Below are the code and all the weights of a small trained network. Each question names an input and a target symbol and asks about switching units off, where a switched-off unit gives its printed mean instead of its output.

import numpy as np


def w(rows, s, z=0):
    codes = np.array(rows[::2]) - 128.0
    scale = np.full(codes.shape[1], s)
    scale[-1] = z or s
    return codes * scale


def f(y):
    return np.maximum(y, 0)


def softmax(a):
    e = np.exp(a - a.max(-1, keepdims=True))
    return e / e.sum(-1, keepdims=True)


def log_softmax(a):
    a = a - a.max(-1, keepdims=True)
    return a - np.log(np.exp(a).sum(-1, keepdims=True))


def net(x, mask):
    ids = ['ΘΣβζμπτω'.index(c) for c in x.split()]
    T = len(ids)
    res = E[ids] + P[:T]
    q, k, v = (res @ M[0].T for M in (Q, K, V))
    z = softmax(np.where(np.tri(T) > 0, q @ k.T / 2**0.5, -1e9)) @ v
    res = res + np.where(mask[0], z, O[0][:, -1]) @ O[0][:, :-1]
    y = f(res @ A[0][:, :-1].T + A[0][:, -1])
    res = res + np.where(mask[1:17], y, B[0][:, -1]) @ B[0][:, :-1]
    return log_softmax(res[-1] @ U[:, :-1].T + U[:, -1])


Q, K, V, O, A, B = {}, {}, {}, {}, {}, {}
E = w([
[40,182,63,84,106,166],'Θ',
[61,180,93,110,150,134],'Σ',
[67,120,191,155,65,76],'β',
[72,66,62,86,99,115],'ζ',
[79,126,65,116,115,119],'μ',
[200,198,135,46,72,69],'π',
[104,133,95,145,162,89],'τ',
[146,234,169,141,103,8],'ω',
],0.015)
P = w([
[1,190,219,134,169,181],'0',
[51,114,136,95,133,113],'1',
[70,117,120,100,134,104],'2',
[93,131,113,133,117,102],'3',
[112,123,98,150,105,96],'4',
[128,130,77,167,88,81],'5',
[151,134,68,179,83,80],'6',
[156,139,56,200,69,70],'7',
[171,127,35,218,53,59],'8',
],0.0087)
Q[0] = w([
[32,107,4,103,208,111],'head 0',
[130,92,149,207,133,201],'head 0',
],0.033)
K[0] = w([
[47,140,254,38,176,196],'head 0',
[84,116,116,96,36,138],'head 0',
],0.038)
V[0] = w([
[187,221,127,80,152,138],'head 0',
[116,143,84,35,5,190],'head 0',
],0.023)
O[0] = w([
[92,174,82,121,156,47,223],'head 0',
[91,168,132,7,89,166,254],'head 0',
],0.011,0.0036)
A[0] = w([
[153,77,38,161,220,245,96],'neuron 0',
[132,117,74,139,177,205,159],'neuron 1',
[170,131,118,84,176,113,70],'neuron 2',
[213,101,82,109,192,236,76],'neuron 3',
[184,115,191,140,146,163,93],'neuron 4',
[139,116,57,148,222,181,91],'neuron 5',
[100,125,53,119,190,146,7],'neuron 6',
[173,128,178,94,117,166,68],'neuron 7',
[236,125,140,86,168,107,107],'neuron 8',
[98,99,7,161,241,193,135],'neuron 9',
[122,101,86,148,155,172,230],'neuron 10',
[95,74,77,191,188,186,85],'neuron 11',
[184,138,171,94,208,143,106],'neuron 12',
[131,130,55,137,198,151,59],'neuron 13',
[107,118,148,137,145,111,103],'neuron 14',
[206,106,140,101,149,121,114],'neuron 15',
],0.016,0.015)
B[0] = w([
[38,188,66,185,54,159,169],'neuron 0',
[186,103,146,149,121,73,180],'neuron 1',
[118,99,128,155,109,173,139],'neuron 2',
[53,4,164,62,154,122,156],'neuron 3',
[64,208,126,142,100,156,159],'neuron 4',
[208,79,121,116,73,119,172],'neuron 5',
[195,113,149,199,129,61,163],'neuron 6',
[138,46,37,169,113,119,175],'neuron 7',
[116,151,157,103,124,59,133],'neuron 8',
[49,121,77,116,179,199,255],'neuron 9',
[163,218,234,156,201,136,248],'neuron 10',
[210,103,97,83,73,83,210],'neuron 11',
[115,147,98,120,101,163,128],'neuron 12',
[162,116,156,71,93,97,171],'neuron 13',
[141,111,117,109,104,90,163],'neuron 14',
[158,151,147,98,165,165,132],'neuron 15',
],0.027,0.0098)
U = w([
[77,166,134,36,56,88,170],'Θ',
[72,158,121,126,156,108,66],'Σ',
[66,153,186,168,47,105,130],'β',
[106,95,167,111,61,96,254],'ζ',
[165,171,212,95,79,95,194],'μ',
[83,153,130,151,75,3,98],'π',
[119,144,101,147,56,111,111],'τ',
[144,144,114,86,127,84,4],'ω',
],0.0066,0.0029)

Each question gives the input, a string of symbols that net reads in full, and the target symbol t.
The units are the heads (2 rows each of Q, K, V and O) and the neurons (one row each of A and B). Each row of codes is followed by its name. A weight is (code - 128) times the scale printed after its matrix; where a second scale follows, it is the last column's (O, A, B and U).
mask holds one flag per unit, heads first, then neurons. A switched-off unit (its flag False) gives its mean, the last column of its rows in O or B, instead of its output. The means were averaged over made-up inputs and are rounded, as every weight is.
A unit's drop is (log p(t) with every unit on - log p(t) with that unit switched off) / (log p(t) with every unit on - log p(t) with every unit switched off).
The circuit of an input: a set's keep is (log p(t) with only the set's units on - log p(t) with every unit switched off) / (log p(t) with every unit on - log p(t) with every unit switched off). Starting from the 12 units with the biggest drops (on a tie, the unit counted first), units are removed one at a time, each time the one whose removal leaves the highest keep (on an exact tie, the one counted first), for as long as the keep stays at least 0.8.
units of the circuit, in order: the units of the circuit, biggest drop first
unit that matters most: the unit with the biggest drop
top k neurons: the k neurons with the biggest drops, biggest first
input ζ Θ τ, target ζ: units of the circuit, in order => head 0; neuron 3; neuron 7
input β μ Σ, target β: units of the circuit, in order => neuron 0; head 0
input ζ π ζ Θ μ τ Θ, target ζ: units of the circuit, in order => head 0; neuron 3; neuron 7
input Θ π Θ τ ζ μ Θ τ Σ, target Θ: units of the circuit, in order => head 0
input β Θ ζ, target β: units of the circuit, in order => neuron 0; head 0
input τ ζ μ ζ Θ ζ, target τ: top 4 neurons => neuron 0; neuron 11; neuron 9; neuron 5
input τ β β μ, target τ: top 4 neurons => neuron 0; neuron 11; neuron 9; neuron 5
input ζ μ τ τ Θ Θ μ ζ, target ζ: top 2 neurons => neuron 3; neuron 7
input ω μ Θ, target ω: top 4 neurons => neuron 9; neuron 11; neuron 5; neuron 13
input ω Θ ω π Θ μ Σ, target ω: top 4 neurons => neuron 9; neuron 11; neuron 5; neuron 13
input π Θ ζ, target π: units of the circuit, in order => head 0; neuron 6
input β τ μ β Θ τ Θ ω τ, target β: top 3 neurons => neuron 0; neuron 10; neuron 4
input β Θ β ω ζ β, target π: top 3 neurons => neuron 9; neuron 10; neuron 14
input β ζ β β β, target β: unit that matters most => head 0
input τ ζ ζ β Θ Σ Θ, target τ: top 3 neurons => neuron 0; neuron 9; neuron 11
input τ Θ Σ ζ Σ, target τ: top 4 neurons => neuron 0; neuron 9; neuron 11; neuron 5
input τ ω τ β π, target μ: units of the circuit, in order => neuron 15; neuron 9
input Σ ω Θ, target Σ: units of the circuit, in order => neuron 9; neuron 11; head 0
input β Θ β Σ β, target β: units of the circuit, in order => head 0; neuron 4
input π Θ Σ τ Σ β Σ Θ μ, target π: units of the circuit, in order => head 0; neuron 6
